Below is a small trained network, with its code and all its weights. Each question gives an input and a class and asks what happens when units are switched off, that is, made to give their printed mean instead of their output.

import numpy as np


def w(rows, s, z=0):
    codes = np.array(rows[::2]) - 128.0
    scale = np.full(codes.shape[1], s)
    scale[-1] = z or s
    return codes * scale


def norm(h):
    return h / np.sqrt((h * h).mean(-1, keepdims=True) + 1e-5)


def f(y):
    return np.maximum(y, 0)


def log_softmax(a):
    a = a - a.max(-1, keepdims=True)
    return a - np.log(np.exp(a).sum(-1, keepdims=True))


def net(x, mask):
    res = np.array(x, float).reshape(1, 2) / 4 @ E
    u = 0
    for l in range(4):
        y = f(norm(res) @ A[l][:, :-1].T + A[l][:, -1])
        res = res + np.where(mask[u : u + 7], y, B[l][:, -1]) @ B[l][:, :-1]
        u += 7
    return log_softmax(norm(res)[-1] @ U[:, :-1].T + U[:, -1])


A, B = {}, {}
E = w([
[110,249,251,146,98],'x0',
[76,95,254,164,122],'x1',
],0.0034)
A[0] = w([
[191,122,72,87,190,90],'L0N0',
[110,207,155,167,105,5],'L0N1',
[206,125,98,183,133,90],'L0N2',
[97,234,231,195,231,108],'L0N3',
[125,131,169,132,135,117],'L0N4',
[84,2,133,115,176,86],'L0N5',
[39,71,140,133,89,183],'L0N6',
],0.0044,0.0018)
B[0] = w([
[112,156,151,130,94,190],'L0N0',
[134,152,172,117,149,174],'L0N1',
[56,142,118,110,97,152],'L0N2',
[109,175,156,135,126,253],'L0N3',
[87,120,126,191,2,162],'L0N4',
[192,112,168,104,135,214],'L0N5',
[136,132,57,47,153,196],'L0N6',
],0.0049,0.004)
A[1] = w([
[147,126,163,182,164,63],'L1N0',
[108,95,51,103,186,2],'L1N1',
[117,142,60,148,70,108],'L1N2',
[141,93,253,73,188,135],'L1N3',
[168,80,67,140,219,248],'L1N4',
[123,109,75,138,207,187],'L1N5',
[159,97,190,165,110,177],'L1N6',
],0.0044,0.00047)
B[1] = w([
[50,20,88,89,103,147],'L1N0',
[94,122,182,186,112,211],'L1N1',
[74,88,116,125,104,183],'L1N2',
[112,132,60,128,111,254],'L1N3',
[107,174,194,115,123,231],'L1N4',
[114,255,159,126,102,184],'L1N5',
[104,117,74,160,106,184],'L1N6',
],0.0042,0.0028)
A[2] = w([
[171,86,180,73,176,153],'L2N0',
[83,94,146,254,158,254],'L2N1',
[139,181,182,179,141,245],'L2N2',
[216,206,139,87,178,5],'L2N3',
[78,74,104,130,71,127],'L2N4',
[148,57,179,117,67,96],'L2N5',
[81,28,146,231,160,3],'L2N6',
],0.0057,0.00068)
B[2] = w([
[110,133,120,59,238,200],'L2N0',
[163,220,100,109,164,179],'L2N1',
[128,2,181,223,139,252],'L2N2',
[172,92,98,140,166,185],'L2N3',
[113,175,59,128,87,242],'L2N4',
[196,147,116,139,130,214],'L2N5',
[167,73,85,99,114,163],'L2N6',
],0.0055,0.0028)
A[3] = w([
[152,51,99,130,147,196],'L3N0',
[225,106,113,149,225,137],'L3N1',
[192,89,84,169,53,211],'L3N2',
[166,92,230,117,103,130],'L3N3',
[137,106,58,50,82,250],'L3N4',
[226,152,1,118,253,113],'L3N5',
[136,115,143,62,218,138],'L3N6',
],0.0048,0.0025)
B[3] = w([
[222,198,239,178,106,168],'L3N0',
[214,176,64,109,170,179],'L3N1',
[70,223,54,114,196,191],'L3N2',
[55,94,50,103,69,173],'L3N3',
[84,156,156,53,140,253],'L3N4',
[103,62,184,174,93,235],'L3N5',
[229,36,175,2,155,169],'L3N6',
],0.0046,0.0049)
U = w([
[54,145,217,219,83,197],'0',
[245,208,112,199,214,114],'1',
[124,54,115,134,184,1],'2',
[150,74,113,120,112,34],'3',
[46,220,43,37,110,196],'4',
[148,62,114,117,100,45],'5',
[254,65,163,7,210,186],'6',
],0.0095,0.006)

Each question gives the input, the list of numbers given to net, and the class t.
The units are the neurons (one row each of A and B). Each row of codes is followed by its name. A weight is (code - 128) times the scale printed after its matrix; where a second scale follows, it is the last column's (A, B and U).
mask holds one flag per neuron, layer by layer. A switched-off neuron (its flag False) gives its mean, the last column of its row in B, instead of its output. The means were averaged over made-up inputs and are rounded, as every weight is.
A unit's drop is (log p(t) with every unit on - log p(t) with that unit switched off) / (log p(t) with every unit on - log p(t) with every unit switched off).
The circuit of an input: a set's keep is (log p(t) with only the set's units on - log p(t) with every unit switched off) / (log p(t) with every unit on - log p(t) with every unit switched off). Starting from the 12 units with the biggest drops (on a tie, the unit counted first), units are removed one at a time, each time the one whose removal leaves the highest keep (on an exact tie, the one counted first), for as long as the keep stays at least 0.8.
units of the circuit, in order: the units of the circuit, biggest drop first
most important unit: the unit with the biggest drop
top k neurons: the k neurons with the biggest drops, biggest first
k most important neurons of layer l: the k neurons of layer l with the biggest drops, biggest first
drop of u: that unit's drop, to one decimal
input [3,-2], class 0: most important unit => L0N6
input [4,-6], class 1: top 3 neurons => L2N3, L0N6, L2N0
input [8,-5], class 0: units of the circuit, in order => L2N2, L0N6
input [-7,-1], class 4: top 4 neurons => L1N5, L1N1, L0N0, L2N4
input [1,-1], class 1: top 3 neurons => L2N3, L0N4, L1N1
input [-3,6], class 6: top 2 neurons => L0N5, L0N6
input [3,-4], class 1: top 3 neurons => L2N3, L0N6, L2N0
input [7,-4], class 0: top 2 neurons => L2N2, L0N6
input [6,-4], class 0: top 4 neurons => L0N6, L0N3, L0N5, L2N5
input [8,-6], class 1: top 2 neurons => L2N3, L3N5
input [0,0], class 0: top 4 neurons => L0N4, L0N0, L0N3, L0N5
input [3,-3], class 1: 3 most important neurons of layer 2 => L2N3, L2N0, L2N2
input [-2,5], class 4: top 2 neurons => L1N3, L2N4
input [7,-3], class 0: most important unit => L2N2
input [3,-5], class 1: 3 most important neurons of layer 1 => L1N3, L1N6, L1N0
input [5,-4], class 1: 2 most important neurons of layer 1 => L1N1, L1N4
input [-8,-1], class 4: 2 most important neurons of layer 1 => L1N5, L1N1
input [6,-8], class 1: drop of L2N0 => 0.1
input [-4,7], class 6: 2 most important neurons of layer 0 => L0N5, L0N6
input [5,-2], class 0: top neuron => L2N2
input [-3,5], class 6: drop of L0N6 => 0.2
input [6,-6], class 1: drop of L2N3 => 0.5
